Each row is followed by its class number.
[-55  61  -6 -52 -83  35 -50   1 -10  52 -13  44  41  62 -53 -25 -22  -7
  65 -13  31  -7  73  29 -16  15 -48 -17   4 -12   5 -10   3]	4
[-12  50 -18 -68 -72  -2 -46  -8 -20  83 -82  19  -2 -48  16  16 -14  32
 -24  -3  -7  20  27  -8 -20 -23  34 -30   8   1  30  -6  52]	3
[-59  43   8  36 -60  20  -5   7  26  18 -25  36 -26  -2  17  16 -16  14
   2  20   0  -2  21 -17   7 -41  21  -8   6  -7  12   7  16]	4
[-22  39 -18 -26 -66  15 -31  -5  -9  35 -27  37  32  52 -42  -8 -20   6
  57  25  32  -8  49  17  24  -5 -20 -20  14   4  -9  -6  -9]	8
[ 58 -54  11 -24  46  -5 -27  35  -7 -42  27 -45   3  23 -45 -31 -10 -43
 -23  12  21  -6   5  66  20  29 -39 -28  18  -5   1   3 -42]	0
[  4  49  -8 -41 -63  -7 -22 -27 -17  50 -55  11 -20 -21   0  10 -20  -3
 -12  -1 -23  41  -9 -26  11 -36  24  66 -27  17  27  -7  36]	7
[ 13  34  12  47  -1 -28  15 -30  14   6  15  22  -1 -25  38  20  -9  43
   5  -8 -16  21 -26 -34 -55 -12   2  38  -9  15   1  27  39]	5
[  5   0  33  89  22 -52  45 -23  31  -3  29   1   3 -27  47  29  17  26
  23 -31   5  29 -26 -21 -63  12 -16  54  -5   2  31  22  23]	10
[-14 -12 -17 -17 -19  -4   8  16 -31  65  -7  58  16  49 -53 -34  15 -22
  26 -19  26   4  10 -28  44 -15  18 -13  36  -9 -12 -15   9]	3
[ 78 -68  14 -26  71   1  26  18  30 -20  27  -1   1  22 -42 -25   5 -26
   3   4   4  31 -13  20   2   6 -22  59 -22   2  27  -6   3]	10
[ -7  36  11 -55 -88 -11 -42 -40 -10 105 -58  26  17 -28   1 -12   8   4
  15  18 -10  23  -5 -20  39 -41  45  44  -7  -6  66   6  36]	6
[-42  46  -8  60 -78  36 -30  47 -28  16 -37  41 -45   8  -2  23 -11 -10
 -33  -3 -10  34  26 -22  18 -78  33 -21  35  -1 -43  -3  -2]	3
[ -3  -2 -25 -41 -26 -17 -52 -32 -39  32  -4  22 -15  86 -29 -20   6   8
  34 -47  60  16 -12 -22  35  40  -6   5  27  13 -37 -26   1]	1
[-28 -14  -8 -22 -35   3 -54 -22  -9  29 -17  21 -27  67 -44 -14  26  -3
  42  21  44 -15  36 -29  42 -17  -7 -16  59   0 -33 -18 -12]	4
[-35  49 -18  33 -52  19 -18  80 -41  41  -9  22 -18  22 -25 -11  -5 -16
 -17 -15   2  48 -22   3  75 -58  25 -28  33 -17  -3  -2  24]	1
[ 12  31   6 -68 -62  16 -39  -1  -9  62 -76  30  -7 -33 -10  -5  -3  27
  -8  48 -22  20   5 -34  17 -85  60   6  21   8  13  -8  43]	9
[-18  16 -19 -55 -50  -8 -56 -82 -29  28 -11 -11 -12  48  39 -27  13  17
  22 -80  29  28  22 -30 -34  37 -19  34 -29   2  -1 -33  39]	10
[ 37  28  -6  25  12 -47  26 -33  -1 -46  17 -38  19 -27  63  23  -9  38
   1   5 -16  -5 -47 -26 -82  23 -11  27 -29  17   9  14  37]	8
[-39  52 -11  47 -32 -12  -5   0 -15  -6  43 -33  10   1  30  -5  11  18
   0 -36  12   1   6 -15 -45  17 -29 -13  11 -19  20 -11  33]	4
[-31   8  -3  15 -47  -7 -16 -14 -57  41  -2  17 -15  58 -44  -6  20  -5
  33 -52  40  30  26 -15  15  30  -4 -22  53   1 -34  -5  -3]	2
[ 28  30 -23 -80 -63  -1 -34 -46 -41  56 -76  21 -26 -24  -3  30 -14  13
 -19 -13 -19  71   5 -26 -20 -45  33  52 -10  11   5   8  38]	11
[  9  -7  19 -63  -3   4 -28 -15 -11  45  -5   7   6  42  -8 -24  28  12
  38 -35  32  -6  -1 -50   9  24   7  16 -21   6  -8 -18   3]	9
[-55  25   7   5 -76  11 -42  -9 -20  65 -28  71 -46  90 -52 -21  13  21
  41 -43  75  -7  40 -47  43   0  18  -9  65   9 -41 -32  -5]	2
[ -7  32 -29  81   2 -47  60 -16 -35   9  33 -45  -2 -42  48  24   7  31
 -20 -33  -6  77 -44  -8 -27  38  -2 -13  22  -6  59  24  63]	10
[-25 -33  33  77  11  15  67  31  -8 -13   0  36   1  32  -9  15   2 -25
  15  26 -22  -1  31 -17 -26  25   3 -38  14   3 -32  26 -23]	3
[-63  20  11   1 -67  40 -46 -30 -32  37 -37   9 -49  55   6  -6  18 -14
 -16  18   2   0  39   3  59  -3   6 -35   9 -14  -5  -8   0]	6
[-18  39   4  58 -48  -2   4  32 -42  24  -5  19 -28   2   0  28  -3 -17
 -37 -21  15  61 -33  -2  46 -27  25  28   1  -2   8  18  -5]	7
[-47  42  23  80 -13 -38  12  -8  20  23  13   1 -25 -16  66  36  31  40
   7 -33  17  -6  -7 -32 -36  24 -15  12   3   6   5  -1  20]	7
[ 13  44  19 -73 -65   0 -53   6  16  67 -73  27 -23 -26 -18  -4 -12  21
 -29  30  12  17  27 -20  28 -74  40  21  14  -7  31  -5  28]	0
[-38  -4  41 -28  11  34  -4  69   9  12 -37   0 -50  66 -45 -10  38   8
  -9  57  22 -47  40 -33  46   5   4 -53   6  -9 -18 -13 -15]	6
[-33  56  36   5 -88 -19 -23 -83  -1  58 -13  48  24  26  41  10 -14  17
  49 -35  13  37  54  12 -42  40 -36  30 -25  -2  19  32  23]	0
[ 84 -64  18 -25  38  -1   2  51 -10 -10  15  -6 -30  57 -79 -16  26 -32
 -20  18  32  54   6  -4  60  -3 -21  66 -13  11  -6 -19 -15]	7
[-35  27  18  95 -11 -61  39  21  14  18  35   6  11 -25  25  30  12  44
  20 -26  39  16  -9   2 -30  60 -17  -4  21  12  26  17  12]	7
[-37  14   7  11 -63 -24 -16 -30   5  37 -14  30  53  21   8  -7 -16   2
  53  -4  15  -4  37  37   2  16 -24  -3   3  -9  14   2   0]	1
[ 23  26  -1 -56 -42  -6 -14 -15   0  60 -68  39 -13 -27 -35  26 -23  23
  -7  36 -13  25  10 -37  10 -77  51  48  11   1  12  15   9]	5
[  -7   64  -28 -111  -99   28  -75  -42  -39   76 -106   23  -68   -2
  -11   39  -17   18  -33   15   -2   48   10  -45   17  -71   56   30
   11   -2   10   -3   34]	4
[ 42  36  16 -67 -52  -4 -36 -25  16  73 -49  24   2 -20 -16  13 -13   8
  -5  40  11  33   3  -7  43 -45  32  51   6   0  51  19   3]	0
[-31   2  24  30 -45  17 -36  34  44  22  -6  42 -22  10  18  -8   3   1
   4  11   4  -9   7   4  53 -50  32  14  17  -5  -6 -12  -6]	1
[-51   5  12 -30 -76 -22 -28 -61   6  36 -18  42  67  56 -10 -32 -14 -13
 101  17  -7 -26  72  36  -4  25 -46   3   0  -1 -10  -1   6]	1
[-18  31  28 -32 -76  -4 -18 -42 -10  37 -17  52  26  41   4 -15 -28  17
  34 -12  10   8  46  27 -24  18 -24  29 -25  -3  21   3  21]	9
[ 71 -50  18 -11  31   6  -5  45   3 -10  24  20 -23  55 -59 -28   2 -27
  -4 -11  29  10 -10  -2  21 -11  -8  54   3  -2  -1 -20 -14]	8
[-17  -6   4  -9 -12  -7 -28  -2 -17  58   3  39 -27  53 -49 -10  36  24
  46 -34  61   6  18 -48   6  33   1  -6  68  18 -27 -11  -5]	11
[-28   5  38  -4 -31   1 -29   9   3  50  10  41   6  55 -15 -23  45  17
  46  -6  47 -15   2 -39  22  27  15   7  11   5  -8   2  -7]	6
[-46  10  31  36 -14   6  15  58 -12  -4 -30  -9 -67  25 -22  36  10   5
 -36  32  18  -1  36  -5  29  13   3 -37  23  -1 -14   4 -23]	7
[-12 -23  23   7  34  19  62  30 -14 -25  -6 -18   9  35  -4   3  29 -15
 -10  41 -14 -13   3 -27   5  24   8 -33 -40 -13 -14  15 -16]	6
[-27 -25  -4  -6 -35 -19 -39 -39  -9  48  -3  27  15  47 -27  -7  24  -5
  40 -44  69  -8  44 -24  34  23  -3  -2  23  -2 -28 -27 -37]	3
[-23   5  33  60  12 -10  33  -8  52  26  38  39  -1   2  42 -29  23  36
  19 -15  12 -50  -3 -33 -39  20  -7  16  20   2  36 -16  36]	11
[  8  55 -15 -92 -70  31 -46  -7 -33  79 -88  32 -45  -4 -20  31  -7  26
 -36  28 -13  50  35 -34   5 -37  42  -4  14  11   5  -6  47]	3
[ -5   6  24  18 -28  24 -22  19  -2   5 -10  10 -42  12  36   9  16  11
 -25  -3  -9  20  10 -14  10 -39  17   2  -6  -6 -15  -5  10]	9
[ 53 -61  -2   2  10  -3   3  28 -31  -5  26  -8   4  28 -73  -7   0 -59
   0  26  10  49 -12  39  55 -13  -8  28  32 -18  21  24 -34]	4
[ 83 -77  19 -19  43   2 -12  23  -5 -15  32   6 -27  74 -67 -31  13 -41
   8  26  23   3  -9  20  51   6 -23  44  22   1  -1  -7 -24]	8
[ 81 -57  31 -50  55 -13 -35  -7   0 -37  -4 -52 -56  31 -28  -7  10 -29
 -44   7  14  -1 -13   9  15  27 -37  71 -38  18   9 -25 -17]	7
[  1  35   5 -41 -37   8   0 -16   1  45   3  29  33  57 -28 -32 -32  13
  53  13  -7   7  51  15  -1  46 -51  15 -40   6  36  18  29]	5
[-23  78  29 -32 -80  31 -33 -21   6  61   2  46  18  65  -6 -37 -17   7
  28  -3  18  -5  66  19 -11  23 -48  13  -4 -13  38  -5  26]	0
[-34   4  14  10 -47 -10 -71 -61   5  33  -5  60  -4  45   1   4  11  15
  44 -48  64 -30  18 -35 -21  15   5  15  38  23 -55 -20 -34]	3
[-20  64 -32 -95 -80  28 -67  -8 -19  81 -85  36 -43  28 -33   1 -16  28
   9  18  18   6  29 -32  40 -44  34 -15  25   8   0 -24  35]	8
[-22  21 -10   5 -66  -8 -42 -56 -19   2 -11  -6  42  21  18  -2 -31 -34
  42 -34  -6  19  39  73 -30   0 -63  26 -25 -12  15   9 -13]	10
[-21   5  26  41 -58   0 -14 -25  11   0 -38  34 -55  18  32  28  -5   6
  -3  -7 -11   4  25 -10  -7 -39  17  30   6   4 -29   5  -5]	2
[ 41  12  -1 -68 -19  -4 -26  11 -23  40 -68  -8 -36  -9 -39  13   4  -8
 -49  39   2  26  -7 -17  44 -61  22  46  -3   2  24 -18  15]	7
[-14  10  34  71  16 -59  32  -4  43  12  34 -39   2 -56  67  18  27  29
   7 -25  -3   0 -15 -13 -33  51 -24  28 -28   9  54   5  31]	7
[-39  38  -3  51 -58  36  -9  46 -26  60 -22  46 -33  -6  -2  24 -15 -28
 -30 -13 -16  39  -6  11  49 -42  37 -24  30 -12  11  22  -4]	3
[-11 -19  37  35  17  13  22 -27   7 -17 -22 -34 -66  16  36  14  24  -6
 -27  15 -19   4   9 -53  -2  -9   7  21 -12  -5   9  -7   7]	10
[-24  40  17  35 -74  18  12 -32   2  36 -21  63  34  13 -28   3 -35  -5
  53  18 -16  27  41  34 -16  -3 -12   9  14  16   6  24  15]	2
[-15  15  28  87  -2 -31  26  -8  48  27  28  17 -25 -25  58  24  27  47
  15 -24  12  33 -13 -27 -28   6   3  35  16   0  41  12  40]	10
[ 12  -4   2  19  -9   7   1  -8  36 -20   8  51 -17  -4  32  21  -6   1
 -18 -10 -12   6  -6  16 -20 -66   8  65 -15  -3 -21   3  -7]	11
[  0  -5  14  32 -14   6  18  13   7  16  27  37  23  13   3  -1  -6 -39
  11   9 -13  16   5  54  22 -19  -7   1  16 -25   8  38 -28]	0
[-37  -2   5   3 -25 -17 -54 -26  -1  31  19  10 -34  42  29   1  40  46
  19 -87  81 -15  24 -41 -24  59  -9  -3  27   7 -28 -27 -13]	11
[-34  12  12  59 -19  39 -14  76  14  36 -36  37 -80  12 -17  29  23   3
 -12  21   8  24  17 -30  44 -45  26 -26  46  17 -34  -8 -10]	7
[-46  22 -16  16 -72  14 -37 -21 -18  -1 -31  20 -49  34  26  36 -10  -5
   4 -16  -1  22  27 -11  -8 -33   4   4   6  -8 -38   9 -14]	4
[  32   -6   -4 -114  -44   16  -55  -37  -18   71  -98   36  -16   16
  -37    7    2   -5   11   12   11   12   12  -48   40  -87   47   48
   -9    0  -15  -25  -12]	9
[ -7 -10  12 -29   5  41  21  -6  -3  -9 -24  31 -23  80 -29 -19  -9 -10
  25  39   0 -38  21 -36   2  22   5 -15  -4  12 -31 -10  -6]	8
[-21  51  23  61 -32 -21  13 -15  18  18  16  22 -29   4  42   7  -5  51
   1 -22  -9  20  14 -48 -36  -3  -9  38 -17   2  12  11  52]	5
[-24  15  13 105 -20 -56  34 -10  19  -7  22  -1 -12 -15  60  30  10  46
  17 -48  33  13 -10 -55 -36  20   8  20  -7   2   3   3  15]	8
